Below is a small trained network, with its code and all its weights. Each question gives an input and a class and asks what happens when units are switched off, that is, made to give their printed mean instead of their output.

import numpy as np


def w(rows, s, z=0):
    codes = np.array(rows[::2]) - 128.0
    scale = np.full(codes.shape[1], s)
    scale[-1] = z or s
    return codes * scale


def f(y):
    return np.maximum(y, 0)


def log_softmax(a):
    a = a - a.max(-1, keepdims=True)
    return a - np.log(np.exp(a).sum(-1, keepdims=True))


def net(x, mask):
    res = np.array(x, float).reshape(1, 3) / 4 @ E
    y = f(res @ A[0][:, :-1].T + A[0][:, -1])
    res = res + np.where(mask, y, B[0][:, -1]) @ B[0][:, :-1]
    return log_softmax(res[-1] @ U[:, :-1].T + U[:, -1])


A, B = {}, {}
E = w([
[103,249,164,210,199,183,153,143],'x0',
[221,206,30,2,127,169,90,106],'x1',
[159,194,158,109,59,61,159,228],'x2',
],0.0098)
A[0] = w([
[173,80,123,68,102,132,79,132,78],'n1',
[110,107,59,110,158,160,168,79,81],'n2',
[194,172,82,51,151,163,90,146,83],'n3',
[151,222,148,111,95,63,103,191,54],'n4',
[105,87,143,97,173,239,26,37,8],'n5',
[67,254,75,149,147,206,116,171,57],'n6',
[108,73,129,69,56,84,30,108,33],'n7',
[142,192,94,166,200,142,150,116,38],'n8',
[165,171,78,50,182,168,81,140,23],'n9',
[127,186,148,52,65,92,148,200,69],'n10',
[88,112,46,146,178,208,80,76,30],'n11',
[163,144,82,66,167,138,47,167,92],'n12',
[132,51,104,48,77,51,94,99,4],'n13',
],0.0083,0.0031)
B[0] = w([
[177,156,196,136,97,211,195,62,206],'n1',
[140,66,169,96,114,133,64,137,183],'n2',
[52,21,111,190,157,62,138,176,241],'n3',
[137,104,160,53,29,113,100,100,227],'n4',
[133,56,223,77,44,149,82,111,242],'n5',
[230,185,161,193,127,111,185,16,244],'n6',
[153,227,75,177,82,102,234,74,234],'n7',
[111,151,102,79,114,149,213,37,200],'n8',
[35,92,83,207,184,44,181,165,224],'n9',
[113,86,177,6,46,161,50,159,232],'n10',
[179,90,219,45,94,114,92,120,221],'n11',
[61,91,71,109,173,121,152,165,212],'n12',
[170,179,130,173,123,146,254,61,255],'n13',
],0.0071,0.0078)
U = w([
[225,207,117,158,70,165,199,62,3],'0',
[11,44,126,195,92,45,120,211,155],'1',
[175,95,182,44,10,160,1,155,86],'2',
[168,108,98,118,84,184,102,182,186],'3',
],0.0073,0.0039)

Each question gives the input, the list of numbers given to net, and the class t.
The units are the neurons (one row each of A and B). Each row of codes is followed by its name. A weight is (code - 128) times the scale printed after its matrix; where a second scale follows, it is the last column's (A, B and U).
mask holds one flag per neuron, in row order. A switched-off neuron (its flag False) gives its mean, the last column of its row in B, instead of its output. The means were averaged over made-up inputs and are rounded, as every weight is.
A unit's drop is (log p(t) with every unit on - log p(t) with that unit switched off) / (log p(t) with every unit on - log p(t) with every unit switched off).
The circuit of an input: a set's keep is (log p(t) with only the set's units on - log p(t) with every unit switched off) / (log p(t) with every unit on - log p(t) with every unit switched off). Starting from the 12 units with the biggest drops (on a tie, the unit counted first), units are removed one at a time, each time the one whose removal leaves the highest keep (on an exact tie, the one counted first), for as long as the keep stays at least 0.8.
units of the circuit, in order: the units of the circuit, biggest drop first
most important unit: the unit with the biggest drop
top k neurons: the k neurons with the biggest drops, biggest first
drop when u is switched off: that unit's drop, to one decimal
input [-2,-4,6], class 2: units of the circuit, in order	n9; n10
input [-7,-4,-8], class 2: top 2 neurons	n5; n6
input [-7,6,-5], class 0: most important unit	n13
input [-4,5,-1], class 1: units of the circuit, in order	n3; n9
input [3,5,5], class 1: units of the circuit, in order	n3; n9
input [-4,-2,4], class 0: units of the circuit, in order	n13; n3
input [-2,-5,-6], class 2: units of the circuit, in order	n9; n5
input [-6,8,-7], class 1: top 3 neurons	n9; n3; n12
input [-4,-4,5], class 2: top 4 neurons	n9; n3; n10; n6
input [-8,8,-3], class 0: top 2 neurons	n13; n1
input [-6,4,-4], class 0: top 3 neurons	n13; n7; n1
input [-7,8,-7], class 1: top 4 neurons	n3; n9; n12; n6
input [5,1,8], class 2: top 2 neurons	n10; n4
input [-3,8,-1], class 1: units of the circuit, in order	n3
input [-6,-1,5], class 0: top 2 neurons	n13; n7
input [5,0,8], class 2: top 2 neurons	n10; n4
input [1,7,-4], class 1: top 2 neurons	n9; n3
input [-8,7,1], class 0: drop when n13 is switched off	1.2
input [-4,6,1], class 1: drop when n9 is switched off	0.3
input [-5,-3,8], class 2: units of the circuit, in order	n10
input [3,4,4], class 1: drop when n3 is switched off	0.4
